Below are the code and all the weights of a small trained network. Each question names an input and a target symbol and asks about switching units off, where a switched-off unit gives its printed mean instead of its output.

import numpy as np


def w(rows, s, z=0):
    codes = np.array(rows[::2]) - 128.0
    scale = np.full(codes.shape[1], s)
    scale[-1] = z or s
    return codes * scale


def f(y):
    return np.maximum(y, 0)


def softmax(a):
    e = np.exp(a - a.max(-1, keepdims=True))
    return e / e.sum(-1, keepdims=True)


def log_softmax(a):
    a = a - a.max(-1, keepdims=True)
    return a - np.log(np.exp(a).sum(-1, keepdims=True))


def net(x, mask):
    ids = ['αβγδεζηθλμξπστψω'.index(c) for c in x.split()]
    T = len(ids)
    res = E[ids] + P[:T]
    q, k, v = (res @ M[0].T for M in (Q, K, V))
    z = softmax(np.where(np.tri(T) > 0, q @ k.T / 2**0.5, -1e9)) @ v
    res = res + np.where(mask[0], z, O[0][:, -1]) @ O[0][:, :-1]
    y = f(res @ A[0][:, :-1].T + A[0][:, -1])
    res = res + np.where(mask[1:9], y, B[0][:, -1]) @ B[0][:, :-1]
    return log_softmax(res[-1] @ U[:, :-1].T + U[:, -1])


Q, K, V, O, A, B = {}, {}, {}, {}, {}, {}
E = w([
[119,117,142,128,133],'α',
[180,133,203,81,130],'β',
[116,37,180,65,209],'γ',
[148,147,118,191,122],'δ',
[98,100,59,224,129],'ε',
[212,116,155,151,142],'ζ',
[143,113,137,141,153],'η',
[61,134,157,139,56],'θ',
[184,111,145,132,145],'λ',
[61,157,77,2,226],'μ',
[133,53,185,55,123],'ξ',
[62,253,217,124,110],'π',
[106,117,136,153,82],'σ',
[181,58,210,37,204],'τ',
[134,138,169,129,117],'ψ',
[104,75,167,90,160],'ω',
],0.015)
P = w([
[79,106,193,237,172],'0',
[126,188,204,61,68],'1',
[109,170,240,98,118],'2',
[117,180,241,158,136],'3',
[148,115,2,95,103],'4',
[143,149,60,119,61],'5',
[131,150,87,167,82],'6',
[77,54,13,85,164],'7',
[90,56,20,96,174],'8',
[107,131,80,96,120],'9',
],0.0093)
Q[0] = w([
[188,159,56,125,71],'H0',
[100,123,2,28,150],'H0',
],0.0069)
K[0] = w([
[145,133,152,69,79],'H0',
[149,204,48,1,71],'H0',
],0.0099)
V[0] = w([
[253,112,132,125,209],'H0',
[138,203,104,192,196],'H0',
],0.012)
O[0] = w([
[98,1,191,87,78,97],'H0',
[192,134,56,33,59,4],'H0',
],0.014,0.0038)
A[0] = w([
[103,2,91,191,103,169],'N0',
[99,145,159,167,201,186],'N1',
[88,134,148,145,198,171],'N2',
[100,109,191,167,149,157],'N3',
[164,106,96,78,38,94],'N4',
[107,164,51,208,166,185],'N5',
[18,102,116,211,154,125],'N6',
[244,192,125,54,117,253],'N7',
],0.0081,0.0043)
B[0] = w([
[141,204,201,41,88,231],'N0',
[190,100,29,128,118,254],'N1',
[162,118,114,167,95,237],'N2',
[104,144,134,175,78,240],'N3',
[255,52,117,182,145,155],'N4',
[136,183,166,66,145,220],'N5',
[154,161,168,155,65,250],'N6',
[41,80,34,177,176,202],'N7',
],0.0068,0.0087)
U = w([
[134,107,207,255,183,146],'α',
[200,123,129,52,63,123],'β',
[114,96,112,95,105,254],'γ',
[120,157,201,114,158,34],'δ',
[129,153,170,97,119,52],'ε',
[163,166,174,173,238,137],'ζ',
[22,131,88,80,162,172],'η',
[95,172,223,78,120,102],'θ',
[94,113,128,130,141,148],'λ',
[160,122,128,68,77,103],'μ',
[90,149,139,150,151,147],'ξ',
[132,109,162,116,191,148],'π',
[136,111,60,110,68,137],'σ',
[115,112,122,122,129,21],'τ',
[117,119,153,160,148,81],'ψ',
[162,89,71,117,76,162],'ω',
],0.0072,0.0044)

Each question gives the input, a string of symbols that net reads in full, and the target symbol t.
The units are the heads (2 rows each of Q, K, V and O) and the neurons (one row each of A and B). Each row of codes is followed by its name. A weight is (code - 128) times the scale printed after its matrix; where a second scale follows, it is the last column's (O, A, B and U).
mask holds one flag per unit, heads first, then neurons. A switched-off unit (its flag False) gives its mean, the last column of its rows in O or B, instead of its output. The means were averaged over made-up inputs and are rounded, as every weight is.
A unit's drop is (log p(t) with every unit on - log p(t) with that unit switched off) / (log p(t) with every unit on - log p(t) with every unit switched off).
The circuit of an input: a set's keep is (log p(t) with only the set's units on - log p(t) with every unit switched off) / (log p(t) with every unit on - log p(t) with every unit switched off). Starting from all 9 units, units are removed one at a time, each time the one whose removal leaves the highest keep (on an exact tie, the one counted first), for as long as the keep stays at least 0.8.
circuit, biggest first: the units of the circuit, biggest drop first
k most important neurons: the k neurons with the biggest drops, biggest first
drop when u is switched off: that unit's drop, to one decimal
input ζ σ δ, target β: circuit, biggest first -> (H0)
input τ ξ ξ, target θ: 2 most important neurons -> (N0; N1)
input δ σ σ, target ω: 2 most important neurons -> (N4; N7)
input ζ ζ τ, target β: 2 most important neurons -> (N4; N0)
input τ η δ, target θ: circuit, biggest first -> (H0; N0; N1)
input τ ε α, target θ: circuit, biggest first -> (H0; N0; N1)
input ξ θ η, target α: circuit, biggest first -> (H0; N0)
input τ η σ ω, target θ: circuit, biggest first -> (H0; N0)
input ζ ξ λ, target β: 2 most important neurons -> (N4; N0)
input τ τ θ γ, target θ: 2 most important neurons -> (N0; N7)
input ξ α α, target α: circuit, biggest first -> (H0; N0)
input τ ξ δ, target θ: drop when N1 is switched off -> 0.1
input δ ξ ξ, target ω: drop when N1 is switched off -> -0.1
input π τ σ, target η: drop when N7 is switched off -> 0.6
input δ θ θ β ψ, target ζ: circuit, biggest first -> (H0)
